Here is a tiny trained network, its code and every weight. The questions are about switching its units off for an input and a class, where a switched-off unit gives its printed mean instead of its output.

import numpy as np


def w(rows, s, z=0):
    codes = np.array(rows[::2]) - 128.0
    scale = np.full(codes.shape[1], s)
    scale[-1] = z or s
    return codes * scale


def norm(h):
    return h / np.sqrt((h * h).mean(-1, keepdims=True) + 1e-5)


def f(y):
    return np.maximum(y, 0)


def log_softmax(a):
    a = a - a.max(-1, keepdims=True)
    return a - np.log(np.exp(a).sum(-1, keepdims=True))


def net(x, mask):
    res = np.array(x, float).reshape(1, 2) / 4 @ E
    u = 0
    for l in range(2):
        y = f(norm(res) @ A[l][:, :-1].T + A[l][:, -1])
        res = res + np.where(mask[u : u + 7], y, B[l][:, -1]) @ B[l][:, :-1]
        u += 7
    return log_softmax(norm(res)[-1] @ U[:, :-1].T + U[:, -1])


A, B = {}, {}
E = w([
[200,54,111,223,14,146,63,59],'x0',
[196,66,252,212,206,58,187,225],'x1',
],0.014)
A[0] = w([
[87,174,72,117,134,199,92,79,191],'L0N1',
[163,94,148,226,148,72,133,108,134],'L0N2',
[73,188,123,148,182,88,187,145,169],'L0N3',
[77,78,45,195,205,127,94,121,78],'L0N4',
[155,141,148,96,74,133,144,168,2],'L0N5',
[176,104,152,98,2,83,117,125,110],'L0N6',
[159,162,123,88,54,183,85,146,138],'L0N7',
],0.0064,0.0067)
B[0] = w([
[177,112,196,125,132,218,146,175,253],'L0N1',
[150,116,157,126,133,243,126,145,207],'L0N2',
[136,87,132,191,170,254,109,119,217],'L0N3',
[150,117,102,124,161,146,148,120,128],'L0N4',
[108,95,121,136,139,182,89,174,128],'L0N5',
[97,166,131,193,171,192,153,110,187],'L0N6',
[144,121,150,124,133,172,130,158,194],'L0N7',
],0.016,0.0072)
A[1] = w([
[112,123,117,106,132,221,114,116,188],'L1N1',
[32,213,97,26,214,111,168,136,155],'L1N2',
[155,89,78,188,3,100,71,34,104],'L1N3',
[158,117,177,160,152,50,156,148,97],'L1N4',
[121,127,119,132,148,106,127,162,4],'L1N5',
[65,187,37,17,59,183,94,62,97],'L1N6',
[70,197,87,116,115,135,138,105,73],'L1N7',
],0.025,0.0039)
B[1] = w([
[110,138,102,107,115,71,121,121,254],'L1N1',
[124,104,49,165,134,199,79,49,172],'L1N2',
[94,124,60,124,177,185,100,85,173],'L1N3',
[131,155,164,91,62,131,136,159,147],'L1N4',
[162,89,139,168,115,102,116,109,131],'L1N5',
[180,112,254,161,123,123,180,211,184],'L1N6',
[78,159,101,76,141,61,131,143,137],'L1N7',
],0.026,0.032)
U = w([
[157,119,216,135,110,155,144,205,190],'0',
[113,115,78,150,139,188,85,96,206],'1',
[114,151,104,92,100,4,123,135,140],'2',
[153,167,148,140,155,99,168,87,23],'3',
[161,151,142,99,152,112,182,81,3],'4',
],0.023,0.006)

Each question gives the input, the list of numbers given to net, and the class t.
The units are the neurons (one row each of A and B). Each row of codes is followed by its name. A weight is (code - 128) times the scale printed after its matrix; where a second scale follows, it is the last column's (A, B and U).
mask holds one flag per neuron, layer by layer. A switched-off neuron (its flag False) gives its mean, the last column of its row in B, instead of its output. The means were averaged over made-up inputs and are rounded, as every weight is.
A unit's drop is (log p(t) with every unit on - log p(t) with that unit switched off) / (log p(t) with every unit on - log p(t) with every unit switched off).
The circuit of an input: a set's keep is (log p(t) with only the set's units on - log p(t) with every unit switched off) / (log p(t) with every unit on - log p(t) with every unit switched off). Starting from the 12 units with the biggest drops (on a tie, the unit counted first), units are removed one at a time, each time the one whose removal leaves the highest keep (on an exact tie, the one counted first), for as long as the keep stays at least 0.8.
units of the circuit, in order: the units of the circuit, biggest drop first
unit that matters most: the unit with the biggest drop
top k neurons: the k neurons with the biggest drops, biggest first
k most important neurons of layer l: the k neurons of layer l with the biggest drops, biggest first
drop of u: that unit's drop, to one decimal
input [3,0], class 2: top 2 neurons	(L1N2 L1N6)
input [1,-3], class 2: unit that matters most	L0N1
input [8,7], class 1: 2 most important neurons of layer 1	(L1N6 L1N3)
input [0,-3], class 2: top 3 neurons	(L0N1 L1N1 L1N6)
input [-2,-3], class 2: 2 most important neurons of layer 1	(L1N1 L1N6)
input [3,3], class 2: units of the circuit, in order	(L1N2 L1N6)
input [-1,-1], class 2: 3 most important neurons of layer 1	(L1N6 L1N2 L1N3)
input [6,5], class 1: 2 most important neurons of layer 0	(L0N1 L0N7)
input [-8,-8], class 0: 2 most important neurons of layer 1	(L1N6 L1N3)
input [-3,-3], class 2: top 2 neurons	(L1N1 L0N1)
input [6,-6], class 0: 2 most important neurons of layer 1	(L1N6 L1N2)
input [7,5], class 1: top 2 neurons	(L1N6 L0N1)
input [-1,3], class 2: top 2 neurons	(L1N2 L1N6)
input [3,2], class 2: unit that matters most	L0N2
input [-6,5], class 1: top 3 neurons	(L1N6 L0N1 L1N2)
input [-1,0], class 2: drop of L1N3	0.1
input [1,-7], class 0: drop of L1N6	0.7
input [5,-6], class 0: drop of L1N6	1.3
